Each row is followed by its class.
[-123 -244  484  324    9   54  -43  276 -128  293  282  157 -560 -322
 -204  -96 -318 -260  -43  -19 -205  -66  234  -72  -37  141   42 -459
   63  -12 -456  -99 -135]  Q761
[-219  100  105  328  185 -166 -134 -180 -317 -166 -137 -201  347 -164
   46   82   23   41  -13  106  -31   71  -62  -61   27 -265  218  -33
   58   54   15 -147   62]  Q731
[ 145  -84  131 -149 -147 -226  -38  -91  233  -44  126   90  139  -43
   20  -46 -153 -135  -82   -7   -1  -73  206    9 -303  345  -78   36
 -185 -246  188  499 -198]  Q635
[  35  -21  356 -157   23  111 -325 -251 -131  118  264  138   88  311
   66   16 -303 -313 -131 -459 -118 -177   59  -59 -135 -140  122   42
 -198 -181  194  404 -393]  Q143
[-152  -30  -18    4   -4  243  140  -54  -58 -181 -130  -75  -66  -83
   69   63  -15  106  127  -34 -165   16  -73 -155  270 -249  103  269
   81  236   -4 -156  309]  Q205
[  22 -168  261   87  164  -23   94 -154 -128 -174 -116   60 -161 -178
   52 -126 -254  144   -8   21  -20  163  -19   85  127 -226   29  195
   78  189  274  -94  121]  Q100
[ -85  -98    2   75  207 -171   18 -127 -103 -216 -214   25 -158 -301
   83    6 -202  115   84   46  175   28  160   17  180   83  -36 -117
   44  -43  -40  158  145]  Q705
[ 161 -226 -199 -267  -31  244  160  -76    8 -384 -170  288 -534 -133
   96   66 -270  233  -46 -287  286   46  126 -335  315  335 -148  216
  -53 -224 -175  232  421]  Q953
[-284  204  309  312   61 -576  -92   71  -11  -54  -75 -312  -30 -309
 -136 -120  100   -9   57   46    3  166 -120  169  -18  122   67  -87
   10   19 -173   24 -330]  Q953
[ 280  231 -267 -176 -132  350  -48  -87 -215  334   93  276  232  283
 -154  131 -120   61   48  -20 -343  -42  219  -30 -117 -212 -205  -62
 -303  -29  247  -67   58]  Q188
[ -27  140 -371 -249 -432   86   -5  181  407  491  148  240  -98  -84
   28  290  592 -195   97 -149   11 -127   54 -119  -30  447 -130  165
  151  -46  138   19  287]  Q205
[  25   30 -206  -32  203   10 -129   44   73  -71  -10   59 -187  -71
  -54   20 -154   94   68 -164  111 -113   24  109   69  118 -154 -198
   49  -27 -155  206 -163]  Q212
[ 235  200   32 -108  -78 -239  -24  -63    9   18  -33  306  -40  -29
 -216  175 -388 -278  223  163  -84  -83 -322   82   26  567 -311  -52
 -359 -516 -171  278  -26]  Q705
[  -3 -114  178  -35  107 -225 -139 -121  -75 -119  -62 -199  234 -238
   91 -143  176  222  -15 -252   61  -23  258 -106   16 -123  216   69
  157 -101  205  -40 -146]  Q212
[  -4 -247  276  -17   57  400  -71  -87 -233  308  175  229 -283 -261
   62  -79   97   88 -113 -153  -91 -125  439 -106   84 -113   77 -254
  327  -24   77  -28  142]  Q100
[-262    1  191  326  120  -84   15   95  -40   37 -152  -94 -172 -352
   28  124  176   -1   80  158   78   31  -58  116  217   38   10 -179
  109  104 -197 -138   91]  Q731
[ 240 -160  149 -196 -253   32  466 -212 -275 -175 -261   27  303 -166
  -37  -62 -184   19 -125  421 -390  -23   32 -271    9  -48  173  333
 -121  -55  -65 -154  553]  Q100
[-149  119  230   10  139 -364  209   -1  115 -418 -398 -259 -234 -373
 -212 -214  479  439  233  -60  117  329  -34   56  334 -158  138  224
   95  129  -38  -98   11]  Q212
[ 146 -129   10 -165  -94   -8   95 -379 -130 -153 -141    0  -13  -60
  107   46   36  -24  115  -80  -33   51   94 -181  -16    0   78  177
   33  -44  113  -91  318]  Q212
[ -68  176   69  342 -246  -30 -181 -187   -8  265  341   90  -77   54
  330  232 -313 -116 -203  298   43  -95  -92  -15 -213  236    1  -59
 -411 -342 -190   43  290]  Q212
[ 202  -75  228  -54 -211  537   -6 -271 -318    2  244  283  399  159
 -233  200  404  -93 -119   50 -306  -37  367 -421 -323 -643  192  -96
 -212 -126  -25  150  294]  Q205
[  26 -110   89   11   49   94 -193 -197 -134   -8    0  154  -96  -83
   71    7    5  -11 -135 -306  161  -20  209  -39  -41  -45   33   51
   12 -164   92   65   -5]  Q953
[  97   21  -85    5   96  -91  -70  -89 -129  -20  -74  101  128  -64
   13   87 -117    5 -171   34   92 -131  285  -18 -114   65  -15 -133
  -68  -47  165  272   38]  Q731
[ -76   75  189   72 -152  -38    2   32  -48  -37   31    3 -154 -106
  -73  123  -34  -59    0  -69  -72    9   20 -160    4  261   16    2
 -131 -149 -124  213  -51]  Q635
[ -62   58 -177  -81   65 -171   60 -144    9 -111 -197 -113  226   58
  176   28 -121   -5    3   76   90  -53   77  -23   89   91  -49  116
   11   73  262  226   84]  Q705
[ 248  115   51 -481 -207  330  205   -4 -136  136 -133  115   85  153
 -342   54  598  110    6 -279 -220    7  207 -135   50    9   27  -24
   50   -6  125  184  -69]  Q205
[-152  216  -83  206  -93  335  -35  185 -170  369  -87  -65  -23   83
 -171  278  565   90  119  -31  -52   79 -147  160  184    5   66 -235
  115   82 -519 -507   99]  Q205
[ -35 -139  286  -38    3 -101  123   60  -69  -77  -79  111 -408 -250
 -135  -80 -220   67  153   23  -67  134    3  -83  216  120  -54  -47
  -76 -105 -102  -55   67]  Q212
[ 216 -267  175 -212  -44  124  162   32   50  138   40  231  169 -107
  -16 -110  -73 -147   58   17 -199 -115  317 -207  -69  -11    5  169
   63   -4  180  -73  232]  Q761
[ 290   33 -147  -49  -81  186  -85  110  -13  315  133    1   63  257
    4   78 -313   32   -7  182 -162  -73 -111   83  -85  191 -195  -51
  101 -155 -211 -477 -102]  Q635
[ -39   48 -135 -180 -155  -95  123 -102  181  -59  -82   85  371  111
  -22    0 -103 -184  166    2 -169  142   93   61 -335  146   15  246
 -338  -74   51  276   77]  Q100
[-132  120  250  346   -7   29 -188  -89 -155  351   31 -137  -49   17
   50  244   67  -36   26   26  -73  142 -111  173   79   66  -15  -67
  196   36 -121 -457 -125]  Q100
[  27    5  -11   47 -129 -267  -89 -141  -59   66   65   13 -169  -31
  158  -49 -332 -156 -105   29   35  -46  148  -76 -146  250   21   38
 -140 -239  182   12   93]  Q100
[ 127 -225    5 -264 -138  399  134  -81  109  -64  145  -37 -148  125
 -116 -319  392  202  390 -300 -296   57  221 -211  116 -205  246  238
  392  311  311 -360  284]  Q635
[  32 -107  233    1   18  343  141  -99 -214  -75  -35 -188  -57   81
   31  -54  400  220   63   -6  -81  126  -55  -78   89 -372  251   -4
  298  247 -200 -353  190]  Q635
[-137  152 -255  260  -68  -28 -151   11   -8   89   15  -56   15   18
    7  284  -61  -43  218  -14   16   98 -306  136   94  226 -172  -94
  -32   30 -107 -146    1]  Q143
[-188   39 -281  242  156 -147   33  -48  -60 -286 -187 -188  -14 -139
   27  -57 -311  160  109  340   -2  126 -325   51  213  -72    2   69
  199  139  -24 -398  230]  Q205
[  29  258 -307  -28 -193   87    0  339  222  139  111   64 -181  177
  -62  -28   21  -82  -64 -144   60 -218 -300  258 -106  423 -146  -33
 -288  -76   32  358 -215]  Q635
[  91  299  -41    5 -260  339   66 -113 -260  255  -25 -158  310  375
   19  213  467  101 -115  -24 -148   74  -92   18 -158  -81  162   73
  -29   86  -55 -237  138]  Q731
[ 135   54 -117 -177   42 -415   51 -119  174 -197 -100 -137  278  -28
  -94  -77  186  -23  240   -1  -60    1   32  -23   43   22   16  -38
  -57  105   53  167  -36]  Q188
[ -17  -60  213  153 -182 -542  -88  151   59   33  233   45 -337 -584
  -70  -99 -172 -212 -198  258   22  -89  171 -310 -275  294  -30 -168
   56 -429 -104  101   11]  Q731
[-123  -59  139   96   12 -126 -238  -63 -186    6   68 -112  140  -15
  134  -11  250   18 -187  -10  254   22  231   28 -361 -308  124 -136
  114 -125  215   42 -102]  Q761
[  27  157  -95  -58 -103 -193 -195 -163   -2   34    8 -114  317  188
  199  169  110 -163 -149   43  165 -126   11   -9 -298  112   73   50
  -99 -283   92  138  -26]  Q731
[ -48 -198  211   31 -277  268  267  178 -153  454  -35 -320  209   35
   -6 -156  393  -68   41  -51 -422   37  173 -157  -51 -295  277  367
  456  528  132 -889  204]  Q212
[ -37   51   15   15   48  233   58  -71   10  -19 -118  -95 -161   15
  -38   23  330  263  248 -139  -27  162   19  -20  354 -142   12   63
  181  185   -7 -320  135]  Q188
[ 132  -55  448  237   25  -67  336  288 -216  243   98  -90 -156 -411
   25 -275 -265  164 -182  374 -332   17  -13  -71   56 -163   71 -130
  -57  198 -385 -366  138]  Q953
[  57 -107  -20  197   96 -269  -71   53  -75 -192 -144 -131  -75 -296
  -70 -102 -144  295   76  174  124  -20   43   76  232   83  -16  -98
  115 -207 -143 -325   55]  Q705
[  24   52  317   15  -46   29   11  -74  -61  125   98  105 -115  -17
 -141  -58 -147 -178  -63  -70 -208   44   51  -40  -92   34   22   19
  -66  -44   71   95 -138]  Q205
[ 374  -64   -7  -81 -314   87  154  122  -31   97  341  334 -397  -16
  -97  -21 -743 -242   -6   71 -425 -159 -101 -345  -89  272 -169   59
 -429 -168   14   22  174]  Q953
[ 347 -249    7 -168 -170   54  218  -85   -8 -333  111   18  -86   19
   63  -46 -270  -77 -172  232 -231 -317   13 -347   -1 -174  109  -69
 -307  -36  160  238  119]  Q635
[  53   58  138   77   45  140   31 -171  -76  -72   -2   87 -120  -27
   59   28 -352   76  -17   61 -150   36  -50  -47   96  -75  -20  156
  -97  -42   22  -75  118]  Q761
[ 426  291 -131 -256 -310  118  229  -67  -82  408   36   -3  436  309
 -396   52  709  112  119  209 -518  -52   23   -8    4 -181   39 -147
  -50  282  147 -291  112]  Q212
[ -65  -69   16  157   -3  -65  229 -175 -103  -74 -198 -159  222 -138
  112   15  -35   40   -3  381  -91   42  -46  105  -63  -51   86   57
   49  261  106 -118  275]  Q212
[-151  184   99  244  179 -485  -49 -330  -86 -203 -199 -488  899  -96
  305   79  196  -10   79  338  -34    9 -382   67   21  -58  274  125
  108  113   53  -88   20]  Q635
[-213   21  357   65  -14   16  133 -187 -192   56  -89 -102  212 -189
  100  -84   98  -11   60  219 -250   95   85   -3  -76 -434  250  114
  -67  105  -45 -111  227]  Q143
[-118  -18  158  386   30   29   93 -137 -128  -47 -108 -157  -13   59
 -130  178    7   99   79  624 -215  244 -324   62  309 -351   21  -63
  206  380 -152 -674  202]  Q635
[  13  158   23  139 -107 -511   84 -152  -40 -303 -232 -216  -97 -230
 -204  -20  -56   99   82  175  -36  189 -151  126  -24  201   17   20
 -110  -51  134   34 -118]  Q143
[  38  352  -34  139  -41  374   -5 -157 -197  541   36  148  -56  118
 -130  245  556  -30  164   -2 -152   71  111   89   54   -1  -49 -312
   60  177  -20 -218  188]  Q188
[ 122 -220  279  -35  133  -92  252  121   17    5 -198  169 -304 -496
 -210 -117  492  205  -13   28  260  132  360  -29   98  261   34 -391
  138 -125 -277  115   95]  Q212
[  67  -56  191    1  -63   27   72   30   28  157  124   -1   74 -130
   71  -75  -87   -8  -96   18 -220 -114  112   38  -61  -17   13  -15
  -37  139  101  117  -22]  Q731
[ 108  -15  -84  160   15  -15   51 -175 -253 -165 -189 -155  177  -29
  -13   96  -80  115   52  190 -129   16 -110  -84  184  -40   57  -17
   -6   25   66 -369  127]  Q953
[  17  148  229  -20   34   78   21 -188 -239  195  -22  178  -50   23
  -70   29  -88  -13   20  -11 -176  116   -9   97   18 -155  -34   -3
  -73   70  125   58   12]  Q705
[ 109 -103 -212  -84 -123   19  125  -21   27 -217 -150 -231   23   32
   39  -69   71  101  145 -136  -17   36 -102  -90   34  146  100  351
  293  145  219 -341  208]  Q731
[ 160 -111  150   99 -248  -45   55    1 -104   13  210  112 -217 -145
  -37   94 -381 -179  -94  137 -196  -87  -80 -168 -120  249 -121 -119
 -132 -134   13  112   46]  Q761
[ -38  371  -74 -119  -78 -113   25   87  223  287  190  -78  230   -8
  -94  -27  255 -174  207  -49 -354 -219  -16   38  -95  226   11 -192
  -81   67  123  454 -287]  Q705
[ 207  -40 -230   99 -433 -107   -3  213  212   72  259  -20 -446 -128
  -90  -14  165 -171   42  -78   40 -158   20 -122 -220  415  -70 -168
 -154 -256  -55  -68   44]  Q188
[ -15  132 -108  -19  -32 -333  -45  125   75  -58  -50 -124  396  122
    2   52   41   56 -123  201  209   73 -232  155 -163  146  -74  -75
 -151 -177   55  242 -247]  Q143
[ -79  -72  288   43 -190  -19   96  173  -19  -41  128  -85 -599 -227
   -8  -85   84   52  -30 -189  -16   80  121 -229  -12  -57   90  -21
  -33   16   48   48  -51]  Q188
[ 224  108 -341 -318 -274  545  137 -179  -41  221    8  197  298  592
  -84    6  188  -20  -83    6 -145   85   43  -57 -223    5    5  229
  -69  -46   -8 -192  303]  Q953
[ -81  140  110  306 -152  -71   37  162   29  141  125  -70 -512 -149
    3   30 -103  -18  -41  174   41   88 -289  155  -18  362 -152 -212
 -106 -111 -337  -85  -61]  Q953
